Here is a tiny trained network, its code and every weight. The questions are about switching its units off for an input and a target symbol, where a switched-off unit gives its printed mean instead of its output.

import numpy as np


def w(rows, s, z=0):
    codes = np.array(rows[::2]) - 128.0
    scale = np.full(codes.shape[1], s)
    scale[-1] = z or s
    return codes * scale


def norm(h):
    return h / np.sqrt((h * h).mean(-1, keepdims=True) + 1e-5)


def f(y):
    return np.maximum(y, 0)


def softmax(a):
    e = np.exp(a - a.max(-1, keepdims=True))
    return e / e.sum(-1, keepdims=True)


def log_softmax(a):
    a = a - a.max(-1, keepdims=True)
    return a - np.log(np.exp(a).sum(-1, keepdims=True))


def net(x, mask):
    ids = ['Ωγηθξφ'.index(c) for c in x.split()]
    T = len(ids)
    res = E[ids] + P[:T]
    r = norm(res)
    for j in range(2):
        rows = slice(2 * j, 2 * j + 2)
        q, k, v = (r @ M[0][rows].T for M in (Q, K, V))
        z = softmax(np.where(np.tri(T) > 0, q @ k.T / 2**0.5, -1e9)) @ v
        o = O[0][rows]
        res = res + np.where(mask[j], z, o[:, -1]) @ o[:, :-1]
    y = f(norm(res) @ A[0][:, :-1].T + A[0][:, -1])
    res = res + np.where(mask[2:6], y, B[0][:, -1]) @ B[0][:, :-1]
    return log_softmax(norm(res)[-1] @ U[:, :-1].T + U[:, -1])


Q, K, V, O, A, B = {}, {}, {}, {}, {}, {}
E = w([
[165,133,121,112,97,107],'Ω',
[139,136,132,146,107,108],'γ',
[175,124,118,137,114,122],'η',
[168,142,134,171,123,153],'θ',
[137,114,7,124,135,105],'ξ',
[111,140,121,40,167,162],'φ',
],0.015)
P = w([
[11,78,186,122,178,132],'0',
[119,201,184,30,79,144],'1',
[253,168,141,129,119,159],'2',
[212,173,173,153,135,140],'3',
[224,184,165,142,162,116],'4',
[211,179,198,170,177,125],'5',
[191,188,212,199,182,132],'6',
],0.0044)
Q[0] = w([
[27,41,87,66,212,168],'head 0',
[128,106,143,119,80,147],'head 0',
[116,183,143,166,191,143],'head 1',
[254,206,222,119,46,113],'head 1',
],0.0088)
K[0] = w([
[201,254,83,63,110,187],'head 0',
[188,96,179,156,93,111],'head 0',
[99,87,156,90,148,164],'head 1',
[24,31,147,178,128,149],'head 1',
],0.0091)
V[0] = w([
[130,160,214,122,2,196],'head 0',
[217,55,165,99,176,224],'head 0',
[174,190,122,45,132,167],'head 1',
[92,186,156,178,174,192],'head 1',
],0.0087)
O[0] = w([
[125,131,2,128,48,181,106],'head 0',
[146,171,72,198,150,18,253],'head 0',
[253,174,134,84,94,110,80],'head 1',
[99,24,163,210,103,97,79],'head 1',
],0.0077,0.0036)
A[0] = w([
[222,104,184,173,103,133,54],'neuron 0',
[195,127,112,164,96,107,69],'neuron 1',
[58,126,177,25,254,129,3],'neuron 2',
[220,144,144,151,136,66,66],'neuron 3',
],0.0091,0.0048)
B[0] = w([
[94,122,110,126,27,159,173],'neuron 0',
[133,202,172,119,119,220,191],'neuron 1',
[232,161,28,142,57,203,186],'neuron 2',
[2,88,165,66,95,91,253],'neuron 3',
],0.0076,0.0057)
U = w([
[163,195,15,147,93,179,98],'Ω',
[89,174,159,131,219,75,199],'γ',
[202,106,254,131,185,109,154],'η',
[109,152,207,130,8,88,3],'θ',
[172,83,100,217,67,92,146],'ξ',
[57,88,147,120,157,188,156],'φ',
],0.0082,0.0042)

Each question gives the input, a string of symbols that net reads in full, and the target symbol t.
The units are the heads (2 rows each of Q, K, V and O) and the neurons (one row each of A and B). Each row of codes is followed by its name. A weight is (code - 128) times the scale printed after its matrix; where a second scale follows, it is the last column's (O, A, B and U).
mask holds one flag per unit, heads first, then neurons. A switched-off unit (its flag False) gives its mean, the last column of its rows in O or B, instead of its output. The means were averaged over made-up inputs and are rounded, as every weight is.
A unit's drop is (log p(t) with every unit on - log p(t) with that unit switched off) / (log p(t) with every unit on - log p(t) with every unit switched off).
The circuit of an input: a set's keep is (log p(t) with only the set's units on - log p(t) with every unit switched off) / (log p(t) with every unit on - log p(t) with every unit switched off). Starting from all 6 units, units are removed one at a time, each time the one whose removal leaves the highest keep (on an exact tie, the one counted first), for as long as the keep stays at least 0.8.
units of the circuit, in order: the units of the circuit, biggest drop first
top k neurons: the k neurons with the biggest drops, biggest first
which heads matter: for each layer, one digit per head in row order, 1 if its drop is at least 0.15 and else 0, layers parted by /
drop of u: that unit's drop, to one decimal
input φ Ω γ η η ξ θ, target θ: top 2 neurons : neuron 0; neuron 3
input θ φ η γ, target ξ: which heads matter : 11
input γ φ θ, target φ: units of the circuit, in order : head 1
input η γ η Ω θ, target γ: which heads matter : 11
input η Ω ξ φ, target Ω: which heads matter : 00
input η φ φ η γ γ, target γ: which heads matter : 01
input φ φ θ θ, target θ: top 3 neurons : neuron 3; neuron 0; neuron 2
input θ θ ξ φ θ, target ξ: which heads matter : 11
input φ η η, target θ: which heads matter : 00
input ξ η ξ θ, target η: drop of head 0 : 1.3
input θ θ γ, target ξ: drop of head 1 : 1.2
input γ φ Ω, target φ: drop of head 0 : 0.3
